Here is a tiny trained network, its code and every weight. The questions are about switching its units off for an input and a target symbol, where a switched-off unit gives its printed mean instead of its output.

import numpy as np


def w(rows, s, z=0):
    codes = np.array(rows[::2]) - 128.0
    scale = np.full(codes.shape[1], s)
    scale[-1] = z or s
    return codes * scale


def softmax(a):
    e = np.exp(a - a.max(-1, keepdims=True))
    return e / e.sum(-1, keepdims=True)


def log_softmax(a):
    a = a - a.max(-1, keepdims=True)
    return a - np.log(np.exp(a).sum(-1, keepdims=True))


def net(x, mask):
    ids = ['αγδθπτψ'.index(c) for c in x.split()]
    T = len(ids)
    res = E[ids] + P[:T]
    u = 0
    for l in range(3):
        r = res
        for j in range(2):
            rows = slice(2 * j, 2 * j + 2)
            q, k, v = (r @ M[l][rows].T for M in (Q, K, V))
            z = softmax(np.where(np.tri(T) > 0, q @ k.T / 2**0.5, -1e9)) @ v
            o = O[l][rows]
            res = res + np.where(mask[u + j], z, o[:, -1]) @ o[:, :-1]
        u += 2
    return log_softmax(res[-1] @ U[:, :-1].T + U[:, -1])


Q, K, V, O = {}, {}, {}, {}
E = w([
[144,146,113,149],'α',
[58,87,141,67],'γ',
[149,149,107,152],'δ',
[79,91,131,2],'θ',
[141,146,108,148],'π',
[207,85,178,198],'τ',
[138,142,111,144],'ψ',
],0.018)
P = w([
[72,198,198,194],'0',
[130,112,4,144],'1',
[132,110,27,143],'2',
[123,108,51,139],'3',
[150,155,112,139],'4',
[148,151,123,135],'5',
[151,146,132,131],'6',
[148,138,137,132],'7',
[142,130,143,125],'8',
[134,126,143,126],'9',
[127,118,146,120],'10',
[110,117,146,121],'11',
[94,108,150,116],'12',
[77,109,149,111],'13',
],0.011)
Q[0] = w([
[117,118,137,133],'L0H1',
[122,204,203,114],'L0H1',
[205,75,33,188],'L0H2',
[246,90,7,2],'L0H2',
],0.016)
K[0] = w([
[112,129,127,153],'L0H1',
[146,111,100,123],'L0H1',
[211,199,155,145],'L0H2',
[173,190,81,6],'L0H2',
],0.021)
V[0] = w([
[37,189,51,99],'L0H1',
[255,29,243,123],'L0H1',
[150,106,199,53],'L0H2',
[208,64,140,124],'L0H2',
],0.0094)
O[0] = w([
[214,137,171,136,246],'L0H1',
[2,95,108,104,7],'L0H1',
[191,154,92,165,239],'L0H2',
[102,85,104,97,141],'L0H2',
],0.0099,0.0013)
Q[1] = w([
[227,148,251,126],'L1H1',
[178,185,214,138],'L1H1',
[73,153,192,218],'L1H2',
[120,185,115,64],'L1H2',
],0.022)
K[1] = w([
[237,1,88,210],'L1H1',
[173,15,140,160],'L1H1',
[133,114,44,226],'L1H2',
[117,121,84,58],'L1H2',
],0.02)
V[1] = w([
[71,226,243,122],'L1H1',
[178,18,146,215],'L1H1',
[184,116,58,203],'L1H2',
[100,46,198,254],'L1H2',
],0.0067)
O[1] = w([
[189,190,150,183,4],'L1H1',
[113,33,93,173,237],'L1H1',
[66,176,141,70,56],'L1H2',
[149,109,121,2,99],'L1H2',
],0.007,0.0029)
Q[2] = w([
[126,145,213,114],'L2H1',
[14,116,6,97],'L2H1',
[124,118,244,118],'L2H2',
[153,178,142,176],'L2H2',
],0.022)
K[2] = w([
[140,212,102,196],'L2H1',
[203,2,124,106],'L2H1',
[164,131,54,129],'L2H2',
[172,183,118,129],'L2H2',
],0.024)
V[2] = w([
[87,72,218,138],'L2H1',
[131,98,93,68],'L2H1',
[173,145,8,85],'L2H2',
[144,130,189,35],'L2H2',
],0.016)
O[2] = w([
[2,23,18,141,253],'L2H1',
[182,65,88,144,93],'L2H1',
[84,47,215,100,77],'L2H2',
[163,135,54,41,87],'L2H2',
],0.0069,0.0064)
U = w([
[215,194,5,145,225],'α',
[229,53,63,89,254],'γ',
[68,122,186,3,167],'δ',
[149,111,91,255,22],'θ',
[164,111,82,134,17],'π',
[81,125,50,130,47],'τ',
[166,103,85,149,31],'ψ',
],0.0043,0.0054)

Each question gives the input, a string of symbols that net reads in full, and the target symbol t.
The units are the heads (2 rows each of Q, K, V and O). Each row of codes is followed by its name. A weight is (code - 128) times the scale printed after its matrix; where a second scale follows, it is the last column's (O and U).
mask holds one flag per head, layer by layer. A switched-off head (its flag False) gives its mean, the last column of its rows in O, instead of its output. The means were averaged over made-up inputs and are rounded, as every weight is.
A unit's drop is (log p(t) with every unit on - log p(t) with that unit switched off) / (log p(t) with every unit on - log p(t) with every unit switched off).
The circuit of an input: a set's keep is (log p(t) with only the set's units on - log p(t) with every unit switched off) / (log p(t) with every unit on - log p(t) with every unit switched off). Starting from all 6 units, units are removed one at a time, each time the one whose removal leaves the highest keep (on an exact tie, the one counted first), for as long as the keep stays at least 0.8.
circuit, biggest first: the units of the circuit, biggest drop first
unit that matters most: the unit with the biggest drop
which heads matter: for each layer, one digit per head in row order, 1 if its drop is at least 0.15 and else 0, layers parted by /
drop of u: that unit's drop, to one decimal
input δ τ ψ θ θ θ γ, target θ: unit that matters most -> L1H2
input τ γ θ, target τ: circuit, biggest first -> L1H2; L0H1; L2H1; L0H2
input τ α γ, target τ: which heads matter -> 10 / 01 / 10
input τ α τ ψ γ γ γ τ θ τ, target δ: circuit, biggest first -> L1H2; L2H2
input γ δ γ γ π γ τ τ θ τ θ τ, target δ: which heads matter -> 11 / 10 / 10
input γ γ τ τ π γ θ, target α: which heads matter -> 11 / 11 / 01
input τ γ γ δ, target τ: circuit, biggest first -> L1H2; L2H1; L0H1; L0H2
input τ γ γ α, target τ: circuit, biggest first -> L1H2; L2H1; L0H1; L0H2
input θ ψ γ, target α: which heads matter -> 01 / 01 / 11
input γ π γ γ γ γ γ θ, target α: circuit, biggest first -> L0H2; L1H2; L2H2
input τ γ ψ θ, target τ: which heads matter -> 11 / 01 / 10
input θ τ γ, target θ: which heads matter -> 11 / 11 / 01
input τ γ ψ, target τ: drop of L1H2 -> -0.1
input τ θ γ δ, target τ: drop of L1H2 -> 0.7
input τ π γ, target τ: drop of L2H1 -> 0.3
input α ψ γ, target α: unit that matters most -> L1H1
